Below are the code and all the weights of a small trained network. Each question names an input and a target symbol and asks about switching units off, where a switched-off unit gives its printed mean instead of its output.

import numpy as np


def w(rows, s, z=0):
    codes = np.array(rows[::2]) - 128.0
    scale = np.full(codes.shape[1], s)
    scale[-1] = z or s
    return codes * scale


def norm(h):
    return h / np.sqrt((h * h).mean(-1, keepdims=True) + 1e-5)


def f(y):
    return np.maximum(y, 0)


def softmax(a):
    e = np.exp(a - a.max(-1, keepdims=True))
    return e / e.sum(-1, keepdims=True)


def log_softmax(a):
    a = a - a.max(-1, keepdims=True)
    return a - np.log(np.exp(a).sum(-1, keepdims=True))


def net(x, mask):
    ids = ['αβδθξω'.index(c) for c in x.split()]
    T = len(ids)
    res = E[ids] + P[:T]
    r = norm(res)
    for j in range(3):
        rows = slice(2 * j, 2 * j + 2)
        q, k, v = (r @ M[0][rows].T for M in (Q, K, V))
        z = softmax(np.where(np.tri(T) > 0, q @ k.T / 2**0.5, -1e9)) @ v
        o = O[0][rows]
        res = res + np.where(mask[j], z, o[:, -1]) @ o[:, :-1]
    y = f(norm(res) @ A[0][:, :-1].T + A[0][:, -1])
    res = res + np.where(mask[3:11], y, B[0][:, -1]) @ B[0][:, :-1]
    return log_softmax(norm(res)[-1] @ U[:, :-1].T + U[:, -1])


Q, K, V, O, A, B = {}, {}, {}, {}, {}, {}
E = w([
[122,108,199,134],'α',
[188,93,124,118],'β',
[166,143,181,69],'δ',
[23,127,75,79],'θ',
[132,161,91,254],'ξ',
[129,91,142,167],'ω',
],0.0035)
P = w([
[53,4,115,111],'0',
[84,38,127,147],'1',
[122,78,142,151],'2',
[144,99,146,149],'3',
[159,116,143,164],'4',
[190,135,147,163],'5',
[192,153,150,166],'6',
[222,168,134,179],'7',
[234,181,131,185],'8',
[242,162,148,179],'9',
],0.0016)
Q[0] = w([
[98,111,156,200],'head 0',
[92,103,90,1],'head 0',
[142,161,105,166],'head 1',
[223,166,160,151],'head 1',
[229,68,210,134],'head 2',
[204,47,220,115],'head 2',
],0.0062)
K[0] = w([
[157,105,150,190],'head 0',
[49,100,34,101],'head 0',
[102,138,91,146],'head 1',
[72,145,89,52],'head 1',
[5,119,14,41],'head 2',
[3,131,66,68],'head 2',
],0.0068)
V[0] = w([
[14,85,2,41],'head 0',
[27,88,85,110],'head 0',
[48,162,54,122],'head 1',
[36,139,17,87],'head 1',
[34,190,43,69],'head 2',
[155,191,32,115],'head 2',
],0.0026)
O[0] = w([
[250,231,141,187,6],'head 0',
[179,232,89,147,106],'head 0',
[87,56,218,129,47],'head 1',
[106,17,252,113,36],'head 1',
[167,190,57,205,75],'head 2',
[155,162,160,192,16],'head 2',
],0.0029,0.002)
A[0] = w([
[255,206,101,162,2],'neuron 0',
[142,154,20,198,109],'neuron 1',
[99,37,72,230,24],'neuron 2',
[147,223,103,220,23],'neuron 3',
[98,153,105,44,1],'neuron 4',
[129,72,132,31,103],'neuron 5',
[90,70,155,131,95],'neuron 6',
[179,147,113,156,159],'neuron 7',
],0.0036,0.00077)
B[0] = w([
[35,166,93,86,160],'neuron 0',
[134,155,215,131,194],'neuron 1',
[132,237,76,57,252],'neuron 2',
[176,103,128,255,168],'neuron 3',
[178,176,182,113,169],'neuron 4',
[126,132,143,219,248],'neuron 5',
[95,148,108,96,210],'neuron 6',
[90,125,138,139,156],'neuron 7',
],0.004,0.0024)
U = w([
[70,133,16,63,71],'α',
[136,172,117,100,7],'β',
[205,72,68,130,254],'δ',
[126,164,106,255,51],'θ',
[54,90,171,136,252],'ξ',
[192,157,193,72,83],'ω',
],0.009,0.0027)

Each question gives the input, a string of symbols that net reads in full, and the target symbol t.
The units are the heads (2 rows each of Q, K, V and O) and the neurons (one row each of A and B). Each row of codes is followed by its name. A weight is (code - 128) times the scale printed after its matrix; where a second scale follows, it is the last column's (O, A, B and U).
mask holds one flag per unit, heads first, then neurons. A switched-off unit (its flag False) gives its mean, the last column of its rows in O or B, instead of its output. The means were averaged over made-up inputs and are rounded, as every weight is.
A unit's drop is (log p(t) with every unit on - log p(t) with that unit switched off) / (log p(t) with every unit on - log p(t) with every unit switched off).
The circuit of an input: a set's keep is (log p(t) with only the set's units on - log p(t) with every unit switched off) / (log p(t) with every unit on - log p(t) with every unit switched off). Starting from all 11 units, units are removed one at a time, each time the one whose removal leaves the highest keep (on an exact tie, the one counted first), for as long as the keep stays at least 0.8.
units of the circuit, in order: the units of the circuit, biggest drop first
k most important neurons: the k neurons with the biggest drops, biggest first
which heads matter: for each layer, one digit per head in row order, 1 if its drop is at least 0.15 and else 0, layers parted by /
drop when u is switched off: that unit's drop, to one decimal
input δ ω ω β α ξ ξ α, target ξ: which heads matter	100
input β ξ α δ ω β α ω, target α: which heads matter	100
input ω ω θ ξ ω θ ω, target α: which heads matter	111
input α θ β ω α β, target α: units of the circuit, in order	head 2; neuron 0
input δ ω α ξ β α θ δ, target θ: units of the circuit, in order	head 2
input ξ δ θ δ, target θ: which heads matter	101
input β β α α θ α α ξ, target α: which heads matter	111
input α δ θ ξ δ δ δ, target α: units of the circuit, in order	head 2; neuron 0
input δ α θ δ α β α δ, target α: 3 most important neurons	neuron 0; neuron 5; neuron 1
input ξ δ δ β θ α, target θ: which heads matter	001
input θ δ α α, target α: 2 most important neurons	neuron 2; neuron 5
input β θ α, target θ: which heads matter	101
input θ α α β α ω α α, target α: drop when neuron 3 is switched off	0.0
input β ξ α β α δ α α, target ξ: drop when head 2 is switched off	0.2
input β α α ω θ α α ξ, target α: drop when head 1 is switched off	0.4
input β ξ ω θ β ω β α β, target α: units of the circuit, in order	neuron 0
